Below is a small trained network, with its code and all its weights. Each question gives an input and a target symbol and asks what happens when units are switched off, that is, made to give their printed mean instead of their output.

import numpy as np


def w(rows, s, z=0):
    codes = np.array(rows[::2]) - 128.0
    scale = np.full(codes.shape[1], s)
    scale[-1] = z or s
    return codes * scale


def norm(h):
    return h / np.sqrt((h * h).mean(-1, keepdims=True) + 1e-5)


def f(y):
    return np.maximum(y, 0)


def softmax(a):
    e = np.exp(a - a.max(-1, keepdims=True))
    return e / e.sum(-1, keepdims=True)


def log_softmax(a):
    a = a - a.max(-1, keepdims=True)
    return a - np.log(np.exp(a).sum(-1, keepdims=True))


def net(x, mask):
    ids = ['αεζθμπτω'.index(c) for c in x.split()]
    T = len(ids)
    res = E[ids] + P[:T]
    r = norm(res)
    for j in range(3):
        rows = slice(4 * j, 4 * j + 4)
        q, k, v = (r @ M[0][rows].T for M in (Q, K, V))
        z = softmax(np.where(np.tri(T) > 0, q @ k.T / 4**0.5, -1e9)) @ v
        o = O[0][rows]
        res = res + np.where(mask[j], z, o[:, -1]) @ o[:, :-1]
    y = f(norm(res) @ A[0][:, :-1].T + A[0][:, -1])
    res = res + np.where(mask[3:11], y, B[0][:, -1]) @ B[0][:, :-1]
    return log_softmax(norm(res)[-1] @ U[:, :-1].T + U[:, -1])


Q, K, V, O, A, B = {}, {}, {}, {}, {}, {}
E = w([
[166,128,243,74],'α',
[50,208,54,85],'ε',
[152,123,187,68],'ζ',
[195,71,137,151],'θ',
[148,44,59,120],'μ',
[125,73,98,252],'π',
[163,88,179,74],'τ',
[217,157,128,177],'ω',
],0.017)
P = w([
[247,160,37,82],'0',
[192,160,88,128],'1',
[146,164,110,148],'2',
[115,162,128,160],'3',
[82,171,147,159],'4',
[51,177,154,159],'5',
[29,180,165,159],'6',
[5,183,177,158],'7',
[1,180,184,161],'8',
[36,155,167,181],'9',
],0.0081)
Q[0] = w([
[174,1,19,42],'H1',
[154,125,173,48],'H1',
[98,133,56,139],'H1',
[171,150,181,218],'H1',
[114,144,138,119],'H2',
[129,168,11,85],'H2',
[95,130,236,185],'H2',
[124,141,100,221],'H2',
[101,72,171,107],'H3',
[115,68,151,43],'H3',
[155,104,164,40],'H3',
[158,138,29,104],'H3',
],0.012)
K[0] = w([
[167,94,79,62],'H1',
[131,123,158,103],'H1',
[43,175,62,169],'H1',
[207,188,154,198],'H1',
[141,100,117,124],'H2',
[250,100,30,68],'H2',
[71,136,174,171],'H2',
[19,68,134,98],'H2',
[128,112,166,77],'H3',
[119,39,171,106],'H3',
[137,88,128,85],'H3',
[189,75,60,171],'H3',
],0.014)
V[0] = w([
[127,121,142,58],'H1',
[127,114,101,139],'H1',
[134,124,149,153],'H1',
[145,115,93,151],'H1',
[158,149,123,154],'H2',
[101,112,173,63],'H2',
[184,80,102,64],'H2',
[177,251,142,150],'H2',
[142,130,164,116],'H3',
[124,94,106,140],'H3',
[168,164,125,132],'H3',
[81,68,121,99],'H3',
],0.015)
O[0] = w([
[1,121,189,163,199],'H1',
[175,140,101,206,79],'H1',
[202,144,128,77,157],'H1',
[157,114,153,39,99],'H1',
[48,167,90,117,149],'H2',
[181,82,158,92,214],'H2',
[87,124,152,152,253],'H2',
[57,202,83,94,187],'H2',
[182,92,148,162,248],'H3',
[66,78,252,128,65],'H3',
[150,122,117,92,186],'H3',
[49,147,156,159,74],'H3',
],0.0069,0.0048)
A[0] = w([
[169,131,211,181,202],'N1',
[46,23,124,98,103],'N2',
[202,188,167,113,103],'N3',
[66,114,164,112,57],'N4',
[203,193,48,168,132],'N5',
[140,63,123,89,251],'N6',
[202,138,5,51,129],'N7',
[106,94,140,199,148],'N8',
],0.011,0.0031)
B[0] = w([
[133,81,223,80,254],'N1',
[91,163,51,147,216],'N2',
[135,122,71,16,193],'N3',
[254,120,134,160,199],'N4',
[154,181,194,184,205],'N5',
[73,146,85,201,225],'N6',
[90,88,208,121,213],'N7',
[121,85,101,103,175],'N8',
],0.0094,0.0068)
U = w([
[158,92,60,135,140],'α',
[114,102,28,175,204],'ε',
[115,148,96,94,47],'ζ',
[99,128,132,35,2],'θ',
[169,173,108,252,16],'μ',
[194,211,87,135,147],'π',
[58,80,194,151,172],'τ',
[40,226,130,143,160],'ω',
],0.014,0.0039)

Each question gives the input, a string of symbols that net reads in full, and the target symbol t.
The units are the heads (4 rows each of Q, K, V and O) and the neurons (one row each of A and B). Each row of codes is followed by its name. A weight is (code - 128) times the scale printed after its matrix; where a second scale follows, it is the last column's (O, A, B and U).
mask holds one flag per unit, heads first, then neurons. A switched-off unit (its flag False) gives its mean, the last column of its rows in O or B, instead of its output. The means were averaged over made-up inputs and are rounded, as every weight is.
A unit's drop is (log p(t) with every unit on - log p(t) with that unit switched off) / (log p(t) with every unit on - log p(t) with every unit switched off).
The circuit of an input: a set's keep is (log p(t) with only the set's units on - log p(t) with every unit switched off) / (log p(t) with every unit on - log p(t) with every unit switched off). Starting from all 11 units, units are removed one at a time, each time the one whose removal leaves the highest keep (on an exact tie, the one counted first), for as long as the keep stays at least 0.8.
circuit, biggest first: the units of the circuit, biggest drop first
unit that matters most: the unit with the biggest drop
k most important neurons: the k neurons with the biggest drops, biggest first
which heads matter: for each layer, one digit per head in row order, 1 if its drop is at least 0.15 and else 0, layers parted by /
drop when u is switched off: that unit's drop, to one decimal
input τ τ τ ζ τ ζ θ π ω, target π: which heads matter -> 100
input α π ζ, target π: 2 most important neurons -> [N4, N7]
input ω ω π ω τ, target ω: which heads matter -> 010
input ε π θ θ θ ζ, target θ: unit that matters most -> N3
input ε τ ω ω θ τ τ π π α, target θ: circuit, biggest first -> [N3, H2]
input τ τ θ ω π ω ζ, target ω: which heads matter -> 010
input ω θ τ, target ω: which heads matter -> 010
input τ τ θ, target τ: which heads matter -> 000
input θ α ζ τ ω α ε θ π, target μ: circuit, biggest first -> [H1, N5]
input α μ ζ μ μ θ α θ π, target μ: drop when H1 is switched off -> 1.8
input τ μ θ, target τ: drop when N3 is switched off -> 0.0
input θ ε α, target θ: drop when N3 is switched off -> 0.4
input τ θ ζ τ ε ω, target π: drop when H2 is switched off -> 0.1
input ζ τ ω ζ ω ζ, target ω: unit that matters most -> H2
